Below are the code and all the weights of a small trained network. Each question names an input and a target symbol and asks about switching units off, where a switched-off unit gives its printed mean instead of its output.

import numpy as np


def w(rows, s, z=0):
    codes = np.array(rows[::2]) - 128.0
    scale = np.full(codes.shape[1], s)
    scale[-1] = z or s
    return codes * scale


def f(y):
    return y / 2 * (1 + np.tanh(0.7978845608 * (y + 0.044715 * y**3)))


def softmax(a):
    e = np.exp(a - a.max(-1, keepdims=True))
    return e / e.sum(-1, keepdims=True)


def log_softmax(a):
    a = a - a.max(-1, keepdims=True)
    return a - np.log(np.exp(a).sum(-1, keepdims=True))


def net(x, mask):
    ids = ['ΠΣΩαβζηλμξφψ'.index(c) for c in x.split()]
    T = len(ids)
    res = E[ids] + P[:T]
    q, k, v = (res @ M[0].T for M in (Q, K, V))
    z = softmax(np.where(np.tri(T) > 0, q @ k.T / 2**0.5, -1e9)) @ v
    res = res + np.where(mask[0], z, O[0][:, -1]) @ O[0][:, :-1]
    y = f(res @ A[0][:, :-1].T + A[0][:, -1])
    res = res + np.where(mask[1:13], y, B[0][:, -1]) @ B[0][:, :-1]
    return log_softmax(res[-1] @ U[:, :-1].T + U[:, -1])


Q, K, V, O, A, B = {}, {}, {}, {}, {}, {}
E = w([
[182,108,111,84,182],'Π',
[36,142,79,194,161],'Σ',
[121,170,51,69,113],'Ω',
[114,172,56,60,114],'α',
[217,121,102,128,50],'β',
[107,147,3,45,117],'ζ',
[97,156,49,88,71],'η',
[135,208,118,156,65],'λ',
[112,196,108,137,225],'μ',
[27,124,168,102,69],'ξ',
[84,3,134,93,198],'φ',
[128,229,133,4,170],'ψ',
],0.011)
P = w([
[104,124,2,74,102],'0',
[94,137,37,68,102],'1',
[97,141,65,68,115],'2',
[102,147,87,74,119],'3',
[103,152,107,83,118],'4',
[110,153,128,93,124],'5',
[114,155,146,100,127],'6',
[112,157,174,111,130],'7',
[117,169,192,110,132],'8',
[115,166,167,106,120],'9',
],0.0074)
Q[0] = w([
[158,8,225,239,153],'head 1',
[181,72,179,133,150],'head 1',
],0.013)
K[0] = w([
[99,136,10,43,105],'head 1',
[129,128,40,129,117],'head 1',
],0.014)
V[0] = w([
[69,90,159,128,1],'head 1',
[108,21,137,51,151],'head 1',
],0.0093)
O[0] = w([
[38,132,192,103,11,4],'head 1',
[102,2,191,121,166,159],'head 1',
],0.0099,0.0013)
A[0] = w([
[53,85,51,146,115,165],'neuron 1',
[254,155,72,172,228,186],'neuron 2',
[237,119,132,214,8,164],'neuron 3',
[227,94,90,135,109,170],'neuron 4',
[194,206,162,63,93,83],'neuron 5',
[110,156,42,136,82,161],'neuron 6',
[46,37,205,172,140,227],'neuron 7',
[211,117,160,127,150,200],'neuron 8',
[121,95,130,87,48,253],'neuron 9',
[182,127,70,49,137,159],'neuron 10',
[39,208,134,128,125,126],'neuron 11',
[188,169,32,198,139,142],'neuron 12',
],0.0079,0.005)
B[0] = w([
[126,115,140,215,146,184],'neuron 1',
[127,149,211,100,116,254],'neuron 2',
[153,164,31,2,97,134],'neuron 3',
[181,125,210,128,73,156],'neuron 4',
[135,129,13,135,155,151],'neuron 5',
[153,154,138,200,96,202],'neuron 6',
[93,188,67,75,210,185],'neuron 7',
[111,91,140,154,90,153],'neuron 8',
[77,61,129,121,83,213],'neuron 9',
[228,70,115,160,144,218],'neuron 10',
[131,223,119,114,78,178],'neuron 11',
[175,203,149,132,164,208],'neuron 12',
],0.0079,0.008)
U = w([
[163,38,228,124,127,191],'Π',
[95,170,68,229,192,145],'Σ',
[149,108,109,162,137,56],'Ω',
[143,105,100,151,136,49],'α',
[173,96,95,47,60,96],'β',
[165,57,88,202,134,127],'ζ',
[122,85,164,213,61,245],'η',
[136,217,45,101,97,2],'λ',
[187,222,212,138,144,109],'μ',
[50,173,232,65,70,141],'ξ',
[84,77,97,50,221,182],'φ',
[150,169,96,2,177,158],'ψ',
],0.0063,0.0051)

Each question gives the input, a string of symbols that net reads in full, and the target symbol t.
The units are the heads (2 rows each of Q, K, V and O) and the neurons (one row each of A and B). Each row of codes is followed by its name. A weight is (code - 128) times the scale printed after its matrix; where a second scale follows, it is the last column's (O, A, B and U).
mask holds one flag per unit, heads first, then neurons. A switched-off unit (its flag False) gives its mean, the last column of its rows in O or B, instead of its output. The means were averaged over made-up inputs and are rounded, as every weight is.
A unit's drop is (log p(t) with every unit on - log p(t) with that unit switched off) / (log p(t) with every unit on - log p(t) with every unit switched off).
The circuit of an input: a set's keep is (log p(t) with only the set's units on - log p(t) with every unit switched off) / (log p(t) with every unit on - log p(t) with every unit switched off). Starting from the 12 units with the biggest drops (on a tie, the unit counted first), units are removed one at a time, each time the one whose removal leaves the highest keep (on an exact tie, the one counted first), for as long as the keep stays at least 0.8.
circuit, biggest first: the units of the circuit, biggest drop first
k most important neurons: the k neurons with the biggest drops, biggest first
drop of u: that unit's drop, to one decimal
input ζ Π η ψ ζ η μ Ω, target μ: circuit, biggest first -> head 1; neuron 2; neuron 12
input Π ψ Σ ψ μ η λ, target λ: circuit, biggest first -> head 1; neuron 3; neuron 5
input φ Π Σ μ ψ η Ω, target μ: circuit, biggest first -> head 1; neuron 2; neuron 12; neuron 4
input α ζ ζ η Π λ ξ, target ξ: circuit, biggest first -> head 1; neuron 10
input α Π φ ξ Π, target φ: 2 most important neurons -> neuron 7; neuron 6
input φ η ζ, target φ: circuit, biggest first -> head 1; neuron 7
input η η μ ζ η, target μ: circuit, biggest first -> head 1; neuron 12; neuron 2; neuron 4
input ζ Σ Ω λ ψ, target λ: circuit, biggest first -> head 1; neuron 5; neuron 11
input ψ η Π η α η μ φ α Ω, target φ: 2 most important neurons -> neuron 6; neuron 7
input η λ Ω, target λ: most important neuron -> neuron 11
input λ ζ Σ λ α, target λ: 3 most important neurons -> neuron 11; neuron 5; neuron 2
input Π Σ η ζ μ α, target μ: 2 most important neurons -> neuron 2; neuron 12
input Ω ζ α φ η β, target β: drop of neuron 12 -> 0.1
input φ ξ ψ, target ξ: drop of neuron 8 -> 0.0
input Σ μ β η ξ Ω, target ξ: drop of neuron 2 -> -0.1
